Below is a small trained network, with its code and all its weights. Each question gives an input and a class and asks what happens when units are switched off, that is, made to give their printed mean instead of their output.

import numpy as np


def w(rows, s, z=0):
    codes = np.array(rows[::2]) - 128.0
    scale = np.full(codes.shape[1], s)
    scale[-1] = z or s
    return codes * scale


def norm(h):
    return h / np.sqrt((h * h).mean(-1, keepdims=True) + 1e-5)


def f(y):
    return np.maximum(y, 0)


def log_softmax(a):
    a = a - a.max(-1, keepdims=True)
    return a - np.log(np.exp(a).sum(-1, keepdims=True))


def net(x, mask):
    res = np.array(x, float).reshape(1, 8) / 4 @ E
    u = 0
    for l in range(3):
        y = f(norm(res) @ A[l][:, :-1].T + A[l][:, -1])
        res = res + np.where(mask[u : u + 13], y, B[l][:, -1]) @ B[l][:, :-1]
        u += 13
    return log_softmax(norm(res)[-1] @ U[:, :-1].T + U[:, -1])


A, B = {}, {}
E = w([
[171,104,9,105,111],'x0',
[60,46,130,62,108],'x1',
[174,115,158,89,121],'x2',
[128,127,128,127,128],'x3',
[154,46,135,194,145],'x4',
[128,127,128,127,127],'x5',
[127,128,127,127,128],'x6',
[129,131,133,147,72],'x7',
],0.015)
A[0] = w([
[222,88,203,72,115,77],'L0N1',
[138,93,132,160,136,31],'L0N2',
[108,135,155,101,231,126],'L0N3',
[117,144,184,154,29,114],'L0N4',
[33,147,80,202,157,19],'L0N5',
[145,77,133,166,139,8],'L0N6',
[215,103,135,68,126,111],'L0N7',
[139,129,119,91,248,2],'L0N8',
[110,173,109,98,109,110],'L0N9',
[127,138,119,138,12,148],'L0N10',
[136,130,137,163,20,76],'L0N11',
[200,127,188,75,124,65],'L0N12',
[128,121,149,167,66,113],'L0N13',
],0.015,0.0087)
B[0] = w([
[33,150,70,207,115,205],'L0N1',
[168,100,134,161,129,136],'L0N2',
[147,105,57,102,198,238],'L0N3',
[139,107,68,101,204,237],'L0N4',
[19,165,50,201,52,187],'L0N5',
[199,62,173,185,136,142],'L0N6',
[66,149,85,185,128,207],'L0N7',
[123,138,117,97,250,150],'L0N8',
[129,153,120,86,133,210],'L0N9',
[123,127,111,101,215,255],'L0N10',
[93,145,101,118,235,186],'L0N11',
[31,164,69,201,98,179],'L0N12',
[137,113,92,108,195,187],'L0N13',
],0.012,0.0049)
A[1] = w([
[104,86,152,86,94,2],'L1N1',
[179,133,141,178,123,86],'L1N2',
[104,85,138,94,119,34],'L1N3',
[73,149,250,155,167,37],'L1N4',
[168,135,87,107,98,5],'L1N5',
[131,106,169,106,116,44],'L1N6',
[133,129,125,141,80,58],'L1N7',
[128,103,114,171,150,181],'L1N8',
[90,150,138,128,149,139],'L1N9',
[128,150,109,101,114,175],'L1N10',
[89,147,182,135,162,104],'L1N11',
[122,97,144,104,94,47],'L1N12',
[119,156,171,114,113,64],'L1N13',
],0.02,0.0044)
B[1] = w([
[51,58,174,82,141,143],'L1N1',
[79,124,194,84,89,164],'L1N2',
[56,110,158,103,159,159],'L1N3',
[201,75,2,115,69,194],'L1N4',
[142,55,86,109,83,149],'L1N5',
[83,111,95,134,108,130],'L1N6',
[115,114,100,120,149,129],'L1N7',
[113,129,162,27,101,254],'L1N8',
[144,144,100,69,79,231],'L1N9',
[126,85,130,91,78,194],'L1N10',
[184,104,14,98,77,198],'L1N11',
[44,151,185,131,153,133],'L1N12',
[147,97,106,121,68,133],'L1N13',
],0.0099,0.0078)
A[2] = w([
[137,210,184,62,107,76],'L2N1',
[229,200,126,175,100,200],'L2N2',
[105,48,119,200,185,137],'L2N3',
[63,176,113,186,90,4],'L2N4',
[71,200,102,73,129,163],'L2N5',
[178,186,124,126,84,109],'L2N6',
[157,113,88,56,50,153],'L2N7',
[159,102,117,85,173,193],'L2N8',
[187,205,169,222,139,125],'L2N9',
[61,84,135,109,115,200],'L2N10',
[138,31,168,224,137,106],'L2N11',
[73,111,248,107,105,162],'L2N12',
[190,185,129,193,167,130],'L2N13',
],0.014,0.0046)
B[2] = w([
[173,113,195,94,14,143],'L2N1',
[26,20,165,104,169,166],'L2N2',
[156,251,148,51,82,169],'L2N3',
[157,179,120,248,135,150],'L2N4',
[173,149,205,145,77,248],'L2N5',
[58,88,164,145,134,153],'L2N6',
[165,85,179,217,156,236],'L2N7',
[158,166,180,153,177,203],'L2N8',
[32,53,175,98,147,139],'L2N9',
[141,194,146,219,166,203],'L2N10',
[160,191,157,40,9,148],'L2N11',
[159,68,161,177,146,142],'L2N12',
[39,89,131,72,170,147],'L2N13',
],0.011,0.012)
U = w([
[4,50,201,112,171,85],'0',
[227,47,24,145,115,106],'1',
[154,159,162,162,148,255],'2',
[43,202,52,160,37,79],'3',
[156,157,167,159,156,227],'4',
[192,170,201,43,47,46],'5',
[133,185,72,49,225,32],'6',
],0.014,0.0096)

Each question gives the input, the list of numbers given to net, and the class t.
The units are the neurons (one row each of A and B). Each row of codes is followed by its name. A weight is (code - 128) times the scale printed after its matrix; where a second scale follows, it is the last column's (A, B and U).
mask holds one flag per neuron, layer by layer. A switched-off neuron (its flag False) gives its mean, the last column of its row in B, instead of its output. The means were averaged over made-up inputs and are rounded, as every weight is.
A unit's drop is (log p(t) with every unit on - log p(t) with that unit switched off) / (log p(t) with every unit on - log p(t) with every unit switched off).
The circuit of an input: a set's keep is (log p(t) with only the set's units on - log p(t) with every unit switched off) / (log p(t) with every unit on - log p(t) with every unit switched off). Starting from the 12 units with the biggest drops (on a tie, the unit counted first), units are removed one at a time, each time the one whose removal leaves the highest keep (on an exact tie, the one counted first), for as long as the keep stays at least 0.8.
circuit, biggest first: the units of the circuit, biggest drop first
top k neurons: the k neurons with the biggest drops, biggest first
top k neurons in layer l: the k neurons of layer l with the biggest drops, biggest first
input [-6,-5,7,-5,-5,6,-3,-3], class 3: circuit, biggest first : [L0N12, L0N1, L1N4]
input [6,7,-4,-3,7,0,0,-1], class 0: circuit, biggest first : [L1N3, L0N3, L1N4]
input [-7,3,0,-4,-6,-1,-3,-1], class 1: circuit, biggest first : [L1N4, L1N11]
input [-7,5,3,0,0,5,7,0], class 1: circuit, biggest first : [L1N4]
input [5,5,0,7,8,1,-1,4], class 5: top 2 neurons : [L2N11, L2N3]
input [-2,-6,6,0,-6,5,4,-6], class 0: circuit, biggest first : [L2N2, L1N8, L2N13, L2N6]
input [-4,-7,8,3,2,5,-5,2], class 3: top 2 neurons in layer 2 : [L2N4, L2N7]
input [1,5,6,3,3,0,-6,6], class 3: circuit, biggest first : [L0N1, L0N7]
input [6,0,-3,1,-8,7,-4,-8], class 5: top 2 neurons : [L2N5, L0N4]
input [-7,1,0,8,8,-1,-7,4], class 5: top 4 neurons : [L2N11, L2N3, L0N6, L0N4]
input [-4,-3,8,4,-8,4,-8,1], class 3: circuit, biggest first : [L0N12, L0N1]
input [-6,-7,-1,8,6,-4,3,8], class 6: top 4 neurons : [L0N4, L0N13, L0N11, L2N5]
input [1,4,-7,4,7,-2,-4,2], class 3: circuit, biggest first : [L0N5, L2N7]
input [-2,1,5,-3,7,0,-5,1], class 5: circuit, biggest first : [L2N3]
input [1,1,0,8,3,0,-5,-8], class 6: circuit, biggest first : [L2N7, L0N8]
input [5,-3,0,6,0,-3,-2,6], class 6: circuit, biggest first : [L0N10, L0N11]
input [-3,4,4,-5,-5,6,6,0], class 2: top 2 neurons : [L2N10, L1N8]
input [-6,-4,-7,7,6,-1,-1,2], class 3: circuit, biggest first : [L0N5, L2N8, L2N3]
input [-4,2,-3,2,5,-5,5,-1], class 2: top 3 neurons : [L1N8, L0N3, L2N10]
input [5,-2,2,3,-6,1,-6,8], class 6: top 4 neurons : [L0N10, L0N11, L1N8, L2N10]
input [4,7,-5,-8,-7,-7,-1,-5], class 0: top 2 neurons in layer 1 : [L1N1, L1N3]
input [-2,-6,1,-4,-8,-3,-6,-1], class 5: circuit, biggest first : [L2N1]
input [-6,-4,0,-7,7,-7,3,8], class 6: top 2 neurons : [L0N4, L0N13]
input [-8,-4,8,1,-1,2,3,2], class 1: top 3 neurons : [L1N4, L1N11, L0N5]
input [-2,-7,2,4,-1,2,-4,8], class 6: top 2 neurons : [L0N4, L0N11]
input [-6,-6,8,8,-2,-6,6,5], class 3: top 2 neurons : [L0N12, L0N1]
